Below are the code and all the weights of a small trained network. Each question names an input and a class and asks about switching units off, where a switched-off unit gives its printed mean instead of its output.

import numpy as np


def w(rows, s, z=0):
    codes = np.array(rows[::2]) - 128.0
    scale = np.full(codes.shape[1], s)
    scale[-1] = z or s
    return codes * scale


def norm(h):
    return h / np.sqrt((h * h).mean(-1, keepdims=True) + 1e-5)


def f(y):
    return y / 2 * (1 + np.tanh(0.7978845608 * (y + 0.044715 * y**3)))


def log_softmax(a):
    a = a - a.max(-1, keepdims=True)
    return a - np.log(np.exp(a).sum(-1, keepdims=True))


def net(x, mask):
    res = np.array(x, float).reshape(1, 6) / 4 @ E
    u = 0
    for l in range(3):
        y = f(norm(res) @ A[l][:, :-1].T + A[l][:, -1])
        res = res + np.where(mask[u : u + 6], y, B[l][:, -1]) @ B[l][:, :-1]
        u += 6
    return log_softmax(norm(res)[-1] @ U[:, :-1].T + U[:, -1])


A, B = {}, {}
E = w([
[114,116,119,103,115,121,136,62,43],'x0',
[190,191,106,163,93,182,96,121,125],'x1',
[179,46,119,137,153,137,117,196,79],'x2',
[82,142,172,204,164,207,98,97,127],'x3',
[132,122,159,103,198,216,162,181,151],'x4',
[114,86,152,53,125,129,82,101,2],'x5',
],0.0065)
A[0] = w([
[69,110,131,136,136,144,121,109,74,27],'L0N1',
[158,162,67,143,130,125,221,138,107,4],'L0N2',
[80,103,153,139,149,69,185,80,76,111],'L0N3',
[171,143,86,141,31,59,90,160,139,138],'L0N4',
[125,101,105,126,154,139,136,196,96,17],'L0N5',
[65,254,87,133,112,124,163,121,181,111],'L0N6',
],0.007,0.002)
B[0] = w([
[212,163,105,154,78,56,91,118,132,153],'L0N1',
[177,123,111,91,93,146,3,206,201,134],'L0N2',
[120,142,107,138,169,86,66,54,136,205],'L0N3',
[47,165,220,145,110,89,116,52,184,238],'L0N4',
[238,55,143,193,127,144,192,169,99,149],'L0N5',
[126,78,158,119,131,185,168,166,91,253],'L0N6',
],0.0067,0.0039)
A[1] = w([
[111,150,184,134,172,127,126,183,90,145],'L1N1',
[180,192,99,132,41,29,178,178,197,130],'L1N2',
[123,104,75,156,71,6,38,73,194,138],'L1N3',
[193,124,118,38,137,180,152,188,112,130],'L1N4',
[118,149,57,142,146,93,78,6,3,182],'L1N5',
[80,176,160,183,149,236,141,53,172,252],'L1N6',
],0.0051,0.0032)
B[1] = w([
[126,122,121,94,159,159,148,121,178,146],'L1N1',
[55,124,193,162,77,127,64,95,142,175],'L1N2',
[134,116,161,114,58,139,219,77,70,219],'L1N3',
[199,180,164,102,144,142,90,156,156,163],'L1N4',
[2,189,177,132,147,94,100,77,114,248],'L1N5',
[92,60,149,37,109,164,189,74,87,254],'L1N6',
],0.0095,0.0054)
A[2] = w([
[172,233,150,174,128,162,27,105,61,155],'L2N1',
[27,203,154,193,109,171,143,138,200,197],'L2N2',
[149,131,111,75,100,43,21,46,14,253],'L2N3',
[121,140,190,1,198,143,188,132,103,207],'L2N4',
[80,95,52,119,98,75,121,75,41,109],'L2N5',
[152,80,84,136,185,150,139,206,120,72],'L2N6',
],0.0065,0.0028)
B[2] = w([
[87,98,196,53,182,166,181,77,127,149],'L2N1',
[65,133,178,152,115,138,140,57,133,208],'L2N2',
[42,26,252,181,68,215,191,129,212,255],'L2N3',
[158,134,78,186,109,153,222,70,76,250],'L2N4',
[2,135,207,175,202,156,190,96,168,198],'L2N5',
[217,109,55,74,149,141,101,136,59,149],'L2N6',
],0.0066,0.0074)
U = w([
[37,93,203,154,96,84,180,11,88,241],'0',
[160,199,100,192,91,6,39,151,157,1],'1',
[254,103,63,90,178,114,139,169,49,139],'2',
],0.0082,0.0041)

Each question gives the input, the list of numbers given to net, and the class t.
The units are the neurons (one row each of A and B). Each row of codes is followed by its name. A weight is (code - 128) times the scale printed after its matrix; where a second scale follows, it is the last column's (A, B and U).
mask holds one flag per neuron, layer by layer. A switched-off neuron (its flag False) gives its mean, the last column of its row in B, instead of its output. The means were averaged over made-up inputs and are rounded, as every weight is.
A unit's drop is (log p(t) with every unit on - log p(t) with that unit switched off) / (log p(t) with every unit on - log p(t) with every unit switched off).
most important unit: the unit with the biggest drop
top k neurons: the k neurons with the biggest drops, biggest first
top k neurons in layer l: the k neurons of layer l with the biggest drops, biggest first
drop when u is switched off: that unit's drop, to one decimal
input [-6,-6,1,-4,2,-2], class 2: top 3 neurons in layer 0 : (L0N4, L0N1, L0N5)
input [2,-6,5,-6,4,-7], class 2: most important unit : L1N5
input [-2,8,4,3,0,0], class 2: top 2 neurons in layer 1 : (L1N5, L1N2)
input [-5,6,7,-6,6,-5], class 1: top 2 neurons in layer 0 : (L0N6, L0N2)
input [7,4,8,8,1,-8], class 2: top 2 neurons : (L1N5, L0N4)
input [2,5,0,-7,6,-5], class 1: top 2 neurons : (L0N2, L1N2)
input [-7,0,8,-7,5,-4], class 1: top 3 neurons in layer 1 : (L1N6, L1N2, L1N3)
input [8,-4,3,-8,6,-7], class 2: top 2 neurons : (L1N5, L0N4)
input [5,-5,6,8,7,-6], class 2: top 3 neurons in layer 1 : (L1N5, L1N2, L1N3)
input [1,-3,6,-3,3,3], class 2: drop when L2N2 is switched off : 0.0
input [-5,2,5,-7,3,-5], class 1: drop when L1N5 is switched off : 0.1
input [2,7,6,-7,3,-6], class 1: drop when L1N5 is switched off : 0.2
input [-6,-1,6,1,-3,1], class 2: drop when L1N5 is switched off : 0.5
input [2,3,4,-6,5,-8], class 1: most important unit : L1N2
